Here is a tiny trained network, its code and every weight. The questions are about switching its units off for an input and a class, where a switched-off unit gives its printed mean instead of its output.

import numpy as np


def w(rows, s, z=0):
    codes = np.array(rows[::2]) - 128.0
    scale = np.full(codes.shape[1], s)
    scale[-1] = z or s
    return codes * scale


def norm(h):
    return h / np.sqrt((h * h).mean(-1, keepdims=True) + 1e-5)


def f(y):
    return np.maximum(y, 0)


def log_softmax(a):
    a = a - a.max(-1, keepdims=True)
    return a - np.log(np.exp(a).sum(-1, keepdims=True))


def net(x, mask):
    res = np.array(x, float).reshape(1, 4) / 4 @ E
    u = 0
    for l in range(4):
        y = f(norm(res) @ A[l][:, :-1].T + A[l][:, -1])
        res = res + np.where(mask[u : u + 8], y, B[l][:, -1]) @ B[l][:, :-1]
        u += 8
    return log_softmax(norm(res)[-1] @ U[:, :-1].T + U[:, -1])


A, B = {}, {}
E = w([
[49,134,84,74,21,110],'x0',
[129,43,90,253,62,137],'x1',
[58,152,77,141,193,143],'x2',
[201,103,2,79,153,99],'x3',
],0.00098)
A[0] = w([
[38,157,88,181,237,115,12],'0.n0',
[231,82,233,83,38,13,11],'0.n1',
[140,113,154,212,79,166,134],'0.n2',
[172,177,175,90,183,169,121],'0.n3',
[149,86,39,49,96,141,76],'0.n4',
[195,79,80,98,180,160,74],'0.n5',
[5,146,65,139,184,91,102],'0.n6',
[105,196,141,50,114,136,201],'0.n7',
],0.0023,0.0012)
B[0] = w([
[213,141,131,121,97,201,182],'0.n0',
[136,173,54,137,128,253,221],'0.n1',
[97,100,85,106,177,125,210],'0.n2',
[112,84,103,134,151,117,225],'0.n3',
[104,179,120,169,134,93,209],'0.n4',
[108,182,120,175,136,84,202],'0.n5',
[198,128,116,111,52,194,203],'0.n6',
[104,73,95,141,123,115,250],'0.n7',
],0.0037,0.0015)
A[1] = w([
[164,152,129,123,105,180,42],'1.n0',
[69,145,58,120,86,127,150],'1.n1',
[140,199,144,4,155,133,232],'1.n2',
[59,150,248,162,103,180,113],'1.n3',
[141,129,110,174,199,148,173],'1.n4',
[161,155,124,121,108,165,1],'1.n5',
[131,156,176,31,160,112,11],'1.n6',
[150,89,94,154,92,130,53],'1.n7',
],0.0036,0.00098)
B[1] = w([
[147,137,110,97,121,186,168],'1.n0',
[149,140,229,101,147,121,251],'1.n1',
[94,72,111,232,106,161,231],'1.n2',
[190,203,3,152,151,45,205],'1.n3',
[110,140,210,52,65,118,244],'1.n4',
[157,142,123,94,122,164,150],'1.n5',
[87,65,92,195,119,136,161],'1.n6',
[72,124,135,121,169,150,189],'1.n7',
],0.0032,0.0022)
A[2] = w([
[84,102,172,72,138,92,65],'2.n0',
[119,118,98,142,103,133,95],'2.n1',
[166,128,235,132,225,125,41],'2.n2',
[87,52,106,152,150,137,4],'2.n3',
[114,147,216,112,125,148,172],'2.n4',
[177,154,3,109,150,24,50],'2.n5',
[139,102,78,128,97,146,90],'2.n6',
[112,65,142,156,127,140,124],'2.n7',
],0.0026,0.0014)
B[2] = w([
[115,185,67,98,136,188,145],'2.n0',
[143,124,161,128,155,138,165],'2.n1',
[230,74,199,71,126,83,184],'2.n2',
[62,80,106,154,179,133,166],'2.n3',
[169,133,88,106,178,64,190],'2.n4',
[107,250,134,203,130,83,250],'2.n5',
[129,145,193,151,152,165,186],'2.n6',
[109,103,113,117,174,105,194],'2.n7',
],0.0025,0.0015)
A[3] = w([
[113,172,143,20,210,115,193],'3.n0',
[54,146,31,93,55,121,136],'3.n1',
[85,15,117,183,129,143,84],'3.n2',
[103,68,137,173,136,128,82],'3.n3',
[61,142,168,67,84,80,74],'3.n4',
[127,122,136,190,54,138,139],'3.n5',
[146,114,114,119,136,126,18],'3.n6',
[5,164,165,27,17,95,5],'3.n7',
],0.0023,0.0018)
B[3] = w([
[40,118,126,125,39,111,227],'3.n0',
[191,118,170,149,184,132,246],'3.n1',
[54,83,123,116,203,139,225],'3.n2',
[87,96,113,118,159,117,175],'3.n3',
[133,108,160,83,85,89,153],'3.n4',
[137,144,108,68,200,137,209],'3.n5',
[109,112,118,135,157,122,128],'3.n6',
[251,82,192,121,202,88,179],'3.n7',
],0.003,0.0013)
U = w([
[133,217,88,187,138,69,179],'0',
[35,49,107,160,186,148,166],'1',
[172,143,109,110,105,255,155],'2',
[178,93,211,81,137,72,146],'3',
[69,138,135,76,41,123,92],'4',
[79,127,121,119,43,124,3],'5',
],0.0093,0.0046)

Each question gives the input, the list of numbers given to net, and the class t.
The units are the neurons (one row each of A and B). Each row of codes is followed by its name. A weight is (code - 128) times the scale printed after its matrix; where a second scale follows, it is the last column's (A, B and U).
mask holds one flag per neuron, layer by layer. A switched-off neuron (its flag False) gives its mean, the last column of its row in B, instead of its output. The means were averaged over made-up inputs and are rounded, as every weight is.
A unit's drop is (log p(t) with every unit on - log p(t) with that unit switched off) / (log p(t) with every unit on - log p(t) with every unit switched off).
The circuit of an input: a set's keep is (log p(t) with only the set's units on - log p(t) with every unit switched off) / (log p(t) with every unit on - log p(t) with every unit switched off). Starting from the 12 units with the biggest drops (on a tie, the unit counted first), units are removed one at a time, each time the one whose removal leaves the highest keep (on an exact tie, the one counted first), for as long as the keep stays at least 0.8.
circuit, biggest first: the units of the circuit, biggest drop first
most important unit: the unit with the biggest drop
top k neurons: the k neurons with the biggest drops, biggest first
top k neurons in layer l: the k neurons of layer l with the biggest drops, biggest first
input [2,-1,-7,1], class 2: most important unit	0.n1
input [-4,-1,6,-5], class 2: circuit, biggest first	(0.n0 0.n6)
input [-1,-1,1,0], class 4: top 4 neurons	(1.n2 0.n3 3.n0 0.n1)
input [5,-5,-7,8], class 0: top 2 neurons	(0.n4 1.n4)
input [7,0,2,5], class 3: circuit, biggest first	(1.n1 3.n7)
input [-3,4,-7,4], class 2: circuit, biggest first	(0.n1 1.n3)
input [2,-4,-1,2], class 1: top 2 neurons	(1.n3 1.n4)
input [7,5,-5,-6], class 3: top 2 neurons	(1.n2 1.n1)
input [-7,5,6,2], class 3: circuit, biggest first	(1.n4 1.n2 2.n2)
input [7,-6,-8,-6], class 2: top 2 neurons	(0.n1 1.n4)
input [7,-4,-4,1], class 3: top 2 neurons	(3.n7 1.n1)
input [3,7,7,-8], class 0: circuit, biggest first	(1.n3 0.n7)
input [-7,-3,8,5], class 2: top 3 neurons	(0.n0 1.n3 1.n1)
input [1,-7,-7,-4], class 1: most important unit	1.n2
input [-3,2,-3,1], class 4: top 2 neurons in layer 1	(1.n4 1.n2)
input [1,7,1,7], class 0: circuit, biggest first	(1.n2 2.n5 0.n4)
input [8,1,0,-8], class 0: top 2 neurons	(1.n3 1.n4)
input [5,3,2,6], class 0: circuit, biggest first	(0.n4 2.n5)
input [1,-1,-3,2], class 4: top 3 neurons in layer 1	(1.n1 1.n2 1.n3)
input [-4,-2,2,-6], class 0: circuit, biggest first	(1.n3)
input [8,5,-7,7], class 3: top 4 neurons	(1.n3 1.n1 1.n2 0.n6)
input [-7,2,5,6], class 3: top 2 neurons in layer 0	(0.n1 0.n7)
input [-4,7,6,-8], class 0: top 2 neurons	(1.n3 0.n7)
input [7,-8,5,3], class 1: top 2 neurons	(1.n2 1.n4)
input [7,8,5,8], class 0: top 3 neurons	(0.n4 1.n2 2.n5)
input [8,5,-1,-7], class 3: top 4 neurons	(1.n1 3.n7 0.n2 1.n2)
input [7,-3,-3,-2], class 3: most important unit	3.n7
